Below are the code and all the weights of a small trained network. Each question names an input and a target symbol and asks about switching units off, where a switched-off unit gives its printed mean instead of its output.

import numpy as np


def w(rows, s, z=0):
    codes = np.array(rows[::2]) - 128.0
    scale = np.full(codes.shape[1], s)
    scale[-1] = z or s
    return codes * scale


def norm(h):
    return h / np.sqrt((h * h).mean(-1, keepdims=True) + 1e-5)


def f(y):
    return y / 2 * (1 + np.tanh(0.7978845608 * (y + 0.044715 * y**3)))


def softmax(a):
    e = np.exp(a - a.max(-1, keepdims=True))
    return e / e.sum(-1, keepdims=True)


def log_softmax(a):
    a = a - a.max(-1, keepdims=True)
    return a - np.log(np.exp(a).sum(-1, keepdims=True))


def net(x, mask):
    ids = ['ΛΨαβδεζημξστφ'.index(c) for c in x.split()]
    T = len(ids)
    res = E[ids] + P[:T]
    r = norm(res)
    for j in range(2):
        rows = slice(2 * j, 2 * j + 2)
        q, k, v = (r @ M[0][rows].T for M in (Q, K, V))
        z = softmax(np.where(np.tri(T) > 0, q @ k.T / 2**0.5, -1e9)) @ v
        o = O[0][rows]
        res = res + np.where(mask[j], z, o[:, -1]) @ o[:, :-1]
    y = f(norm(res) @ A[0][:, :-1].T + A[0][:, -1])
    res = res + np.where(mask[2:18], y, B[0][:, -1]) @ B[0][:, :-1]
    return log_softmax(norm(res)[-1] @ U[:, :-1].T + U[:, -1])


Q, K, V, O, A, B = {}, {}, {}, {}, {}, {}
E = w([
[134,166,119],'Λ',
[130,121,119],'Ψ',
[135,127,124],'α',
[60,104,136],'β',
[128,64,96],'δ',
[134,76,116],'ε',
[230,145,150],'ζ',
[131,71,128],'η',
[100,130,101],'μ',
[142,145,251],'ξ',
[100,146,94],'σ',
[48,88,153],'τ',
[134,85,154],'φ',
],0.026)
P = w([
[141,115,19],'0',
[205,82,52],'1',
[246,97,92],'2',
[207,111,83],'3',
[191,98,125],'4',
[244,97,152],'5',
[209,108,145],'6',
[197,119,158],'7',
[207,148,166],'8',
[190,131,133],'9',
[164,163,211],'10',
[255,128,128],'11',
],0.0065)
Q[0] = w([
[68,146,39],'head 1',
[2,190,155],'head 1',
[190,160,104],'head 2',
[225,218,199],'head 2',
],0.0085)
K[0] = w([
[138,135,96],'head 1',
[150,98,68],'head 1',
[250,130,124],'head 2',
[182,43,62],'head 2',
],0.014)
V[0] = w([
[67,174,252],'head 1',
[116,208,62],'head 1',
[169,176,133],'head 2',
[186,128,100],'head 2',
],0.011)
O[0] = w([
[54,97,160,1],'head 1',
[206,85,255,86],'head 1',
[119,116,177,97],'head 2',
[80,228,159,169],'head 2',
],0.014,0.0064)
A[0] = w([
[156,247,138,111],'neuron 1',
[171,98,193,182],'neuron 2',
[217,114,117,164],'neuron 3',
[85,154,168,94],'neuron 4',
[71,168,131,118],'neuron 5',
[95,192,46,255],'neuron 6',
[161,176,158,93],'neuron 7',
[75,49,203,55],'neuron 8',
[88,203,99,93],'neuron 9',
[157,67,124,193],'neuron 10',
[209,105,91,214],'neuron 11',
[88,77,140,150],'neuron 12',
[153,145,213,172],'neuron 13',
[125,156,189,159],'neuron 14',
[104,148,152,76],'neuron 15',
[48,28,139,170],'neuron 16',
],0.013,0.0033)
B[0] = w([
[166,112,148,218],'neuron 1',
[1,147,180,148],'neuron 2',
[165,179,169,227],'neuron 3',
[74,145,83,121],'neuron 4',
[145,142,131,129],'neuron 5',
[167,138,184,237],'neuron 6',
[146,52,72,160],'neuron 7',
[196,153,101,130],'neuron 8',
[129,158,166,153],'neuron 9',
[152,165,193,167],'neuron 10',
[137,163,166,255],'neuron 11',
[200,146,114,133],'neuron 12',
[57,97,131,152],'neuron 13',
[75,85,199,136],'neuron 14',
[114,117,76,117],'neuron 15',
[158,100,122,162],'neuron 16',
],0.008,0.0091)
U = w([
[83,6,254,253],'Λ',
[155,114,104,86],'Ψ',
[156,71,126,109],'α',
[148,47,130,182],'β',
[150,162,76,148],'δ',
[181,121,84,34],'ε',
[167,129,153,121],'ζ',
[192,202,10,199],'η',
[158,106,139,78],'μ',
[70,139,88,137],'ξ',
[191,79,218,143],'σ',
[132,46,86,191],'τ',
[93,214,27,81],'φ',
],0.0085,0.0045)

Each question gives the input, a string of symbols that net reads in full, and the target symbol t.
The units are the heads (2 rows each of Q, K, V and O) and the neurons (one row each of A and B). Each row of codes is followed by its name. A weight is (code - 128) times the scale printed after its matrix; where a second scale follows, it is the last column's (O, A, B and U).
mask holds one flag per unit, heads first, then neurons. A switched-off unit (its flag False) gives its mean, the last column of its rows in O or B, instead of its output. The means were averaged over made-up inputs and are rounded, as every weight is.
A unit's drop is (log p(t) with every unit on - log p(t) with that unit switched off) / (log p(t) with every unit on - log p(t) with every unit switched off).
The circuit of an input: a set's keep is (log p(t) with only the set's units on - log p(t) with every unit switched off) / (log p(t) with every unit on - log p(t) with every unit switched off). Starting from the 12 units with the biggest drops (on a tie, the unit counted first), units are removed one at a time, each time the one whose removal leaves the highest keep (on an exact tie, the one counted first), for as long as the keep stays at least 0.8.
circuit, biggest first: the units of the circuit, biggest drop first
k most important neurons: the k neurons with the biggest drops, biggest first
which heads matter: for each layer, one digit per head in row order, 1 if its drop is at least 0.15 and else 0, layers parted by /
drop of u: that unit's drop, to one decimal
input μ δ φ σ Λ μ, target Λ: 3 most important neurons => neuron 2; neuron 13; neuron 14
input δ σ η σ σ σ σ σ Λ σ Λ η, target Λ: circuit, biggest first => head 1; neuron 2
input α ζ ζ η σ β η ξ φ, target η: which heads matter => 11
input η η η σ δ σ ζ σ ζ Λ ε, target Λ: circuit, biggest first => head 1; head 2; neuron 2
input η η η φ, target η: circuit, biggest first => head 1
input σ η η Λ σ Λ Ψ, target Λ: 2 most important neurons => neuron 2; neuron 13
input η η η β, target η: which heads matter => 10
input Λ σ ζ σ ε, target Λ: circuit, biggest first => head 1; neuron 2; head 2
input ζ σ σ Λ α, target Λ: which heads matter => 11
input ζ Λ η τ η Λ δ ε σ σ Λ φ, target Λ: 2 most important neurons => neuron 2; neuron 13
input η ζ ζ Ψ Λ η, target Λ: 2 most important neurons => neuron 2; neuron 13
input η ζ ζ α η ζ η ζ β, target η: drop of head 2 => 0.2
input σ Λ Λ Λ, target Λ: drop of neuron 13 => 0.1
input β α σ ξ, target Λ: most important neuron => neuron 14
input σ ζ ζ σ ξ ζ β σ, target Λ: drop of head 1 => 0.7
input ε β η η, target η: drop of neuron 9 => 0.0
